Here is a tiny trained network, its code and every weight. The questions are about switching its units off for an input and a target symbol, where a switched-off unit gives its printed mean instead of its output.

import numpy as np


def w(rows, s, z=0):
    codes = np.array(rows[::2]) - 128.0
    scale = np.full(codes.shape[1], s)
    scale[-1] = z or s
    return codes * scale


def f(y):
    return y / 2 * (1 + np.tanh(0.7978845608 * (y + 0.044715 * y**3)))


def softmax(a):
    e = np.exp(a - a.max(-1, keepdims=True))
    return e / e.sum(-1, keepdims=True)


def log_softmax(a):
    a = a - a.max(-1, keepdims=True)
    return a - np.log(np.exp(a).sum(-1, keepdims=True))


def net(x, mask):
    ids = ['Ξεηθπστω'.index(c) for c in x.split()]
    T = len(ids)
    res = E[ids] + P[:T]
    q, k, v = (res @ M[0].T for M in (Q, K, V))
    z = softmax(np.where(np.tri(T) > 0, q @ k.T / 2**0.5, -1e9)) @ v
    res = res + np.where(mask[0], z, O[0][:, -1]) @ O[0][:, :-1]
    y = f(res @ A[0][:, :-1].T + A[0][:, -1])
    res = res + np.where(mask[1:17], y, B[0][:, -1]) @ B[0][:, :-1]
    return log_softmax(res[-1] @ U[:, :-1].T + U[:, -1])


Q, K, V, O, A, B = {}, {}, {}, {}, {}, {}
E = w([
[82,93,103,139,168],'Ξ',
[121,74,191,90,123],'ε',
[90,84,92,152,119],'η',
[96,74,151,115,179],'θ',
[98,71,121,132,145],'π',
[62,137,125,136,193],'σ',
[103,171,102,159,5],'τ',
[60,122,86,164,157],'ω',
],0.014)
P = w([
[36,222,114,115,123],'0',
[140,2,84,133,176],'1',
[130,2,89,137,187],'2',
[116,19,106,129,184],'3',
[110,23,134,111,177],'4',
[110,42,159,104,173],'5',
[107,34,165,103,163],'6',
[101,45,175,84,176],'7',
[96,48,185,83,155],'8',
[85,62,187,87,152],'9',
[77,74,194,95,153],'10',
[63,87,183,98,141],'11',
],0.008)
Q[0] = w([
[219,203,92,122,80],'head 0',
[254,180,98,155,163],'head 0',
],0.01)
K[0] = w([
[135,40,154,158,245],'head 0',
[108,2,165,149,150],'head 0',
],0.0086)
V[0] = w([
[118,210,42,188,105],'head 0',
[160,119,127,133,10],'head 0',
],0.011)
O[0] = w([
[94,92,180,243,129,255],'head 0',
[6,58,133,96,90,205],'head 0',
],0.012,0.0024)
A[0] = w([
[105,186,44,135,194,248],'neuron 0',
[142,165,152,180,102,117],'neuron 1',
[173,115,172,156,157,146],'neuron 2',
[165,89,166,12,70,144],'neuron 3',
[254,224,129,127,202,34],'neuron 4',
[249,201,31,122,51,198],'neuron 5',
[122,93,109,217,108,86],'neuron 6',
[144,144,40,4,128,146],'neuron 7',
[61,140,59,187,101,153],'neuron 8',
[171,108,71,134,165,120],'neuron 9',
[206,182,178,222,95,106],'neuron 10',
[171,152,209,226,124,45],'neuron 11',
[108,103,92,152,106,105],'neuron 12',
[105,169,92,173,51,134],'neuron 13',
[24,92,179,125,74,2],'neuron 14',
[224,94,51,126,204,225],'neuron 15',
],0.0084,0.0045)
B[0] = w([
[132,131,199,104,94,153],'neuron 0',
[99,88,104,132,119,128],'neuron 1',
[75,146,116,145,118,147],'neuron 2',
[115,167,140,139,120,174],'neuron 3',
[221,82,72,176,149,151],'neuron 4',
[175,2,115,105,174,141],'neuron 5',
[112,105,112,87,136,162],'neuron 6',
[94,116,30,98,161,163],'neuron 7',
[162,101,148,97,135,168],'neuron 8',
[116,133,140,117,110,136],'neuron 9',
[100,156,50,144,103,150],'neuron 10',
[72,116,82,110,93,150],'neuron 11',
[140,128,124,97,150,144],'neuron 12',
[156,62,144,116,131,131],'neuron 13',
[214,168,100,119,105,248],'neuron 14',
[119,232,163,117,127,180],'neuron 15',
],0.0098,0.012)
U = w([
[106,188,74,26,92,157],'Ξ',
[150,171,253,127,66,254],'ε',
[130,170,144,162,116,118],'η',
[13,127,74,168,83,26],'θ',
[159,10,36,116,138,74],'π',
[111,70,167,158,176,164],'σ',
[170,159,42,189,82,146],'τ',
[247,135,116,111,177,18],'ω',
],0.006,0.0037)

Each question gives the input, a string of symbols that net reads in full, and the target symbol t.
The units are the heads (2 rows each of Q, K, V and O) and the neurons (one row each of A and B). Each row of codes is followed by its name. A weight is (code - 128) times the scale printed after its matrix; where a second scale follows, it is the last column's (O, A, B and U).
mask holds one flag per unit, heads first, then neurons. A switched-off unit (its flag False) gives its mean, the last column of its rows in O or B, instead of its output. The means were averaged over made-up inputs and are rounded, as every weight is.
A unit's drop is (log p(t) with every unit on - log p(t) with that unit switched off) / (log p(t) with every unit on - log p(t) with every unit switched off).
The circuit of an input: a set's keep is (log p(t) with only the set's units on - log p(t) with every unit switched off) / (log p(t) with every unit on - log p(t) with every unit switched off). Starting from the 12 units with the biggest drops (on a tie, the unit counted first), units are removed one at a time, each time the one whose removal leaves the highest keep (on an exact tie, the one counted first), for as long as the keep stays at least 0.8.
circuit, biggest first: the units of the circuit, biggest drop first
top k neurons: the k neurons with the biggest drops, biggest first
drop when u is switched off: that unit's drop, to one decimal
input θ σ ε, target ω: top 3 neurons : (neuron 4; neuron 15; neuron 5)
input τ ε σ σ τ ε σ, target π: top 3 neurons : (neuron 14; neuron 6; neuron 15)
input σ σ ε Ξ π ε ε θ τ, target π: circuit, biggest first : (neuron 5; head 0; neuron 15)
input σ θ θ ε π, target τ: circuit, biggest first : (head 0; neuron 10)
input ε θ ε θ ε, target Ξ: circuit, biggest first : (head 0; neuron 7)
input ε ε ε ε ε ε Ξ, target Ξ: circuit, biggest first : (head 0; neuron 15)
input ε σ ε, target Ξ: top 2 neurons : (neuron 7; neuron 15)
input θ ε θ ω, target ω: top 3 neurons : (neuron 4; neuron 5; neuron 15)
input ε ε σ θ Ξ π Ξ ε σ π η, target Ξ: top 3 neurons : (neuron 7; neuron 4; neuron 15)
input σ ε ε ε ε σ, target τ: circuit, biggest first : (head 0; neuron 10; neuron 11)
input σ θ σ ω ε θ ε Ξ ω η, target τ: top 3 neurons : (neuron 10; neuron 4; neuron 15)
input σ η π σ ω ω ε ε σ Ξ π ε, target τ: circuit, biggest first : (head 0; neuron 4; neuron 10)
input σ θ Ξ, target τ: top 3 neurons : (neuron 4; neuron 10; neuron 15)
input τ θ ε ω ε ω σ ε ε ε ω π, target π: top 2 neurons : (neuron 14; neuron 6)
input θ η σ, target ω: top 2 neurons : (neuron 4; neuron 5)
input ω ε ε ε, target θ: top 2 neurons : (neuron 11; neuron 14)
input π σ θ ε ε θ σ, target ε: top 2 neurons : (neuron 0; neuron 7)
input σ σ η ε σ ε ω σ σ σ ω, target τ: drop when neuron 14 is switched off : -0.2
input π ε ε θ θ, target ε: drop when head 0 is switched off : 0.6
input ω σ ε ε σ ε σ, target θ: drop when head 0 is switched off : 1.1
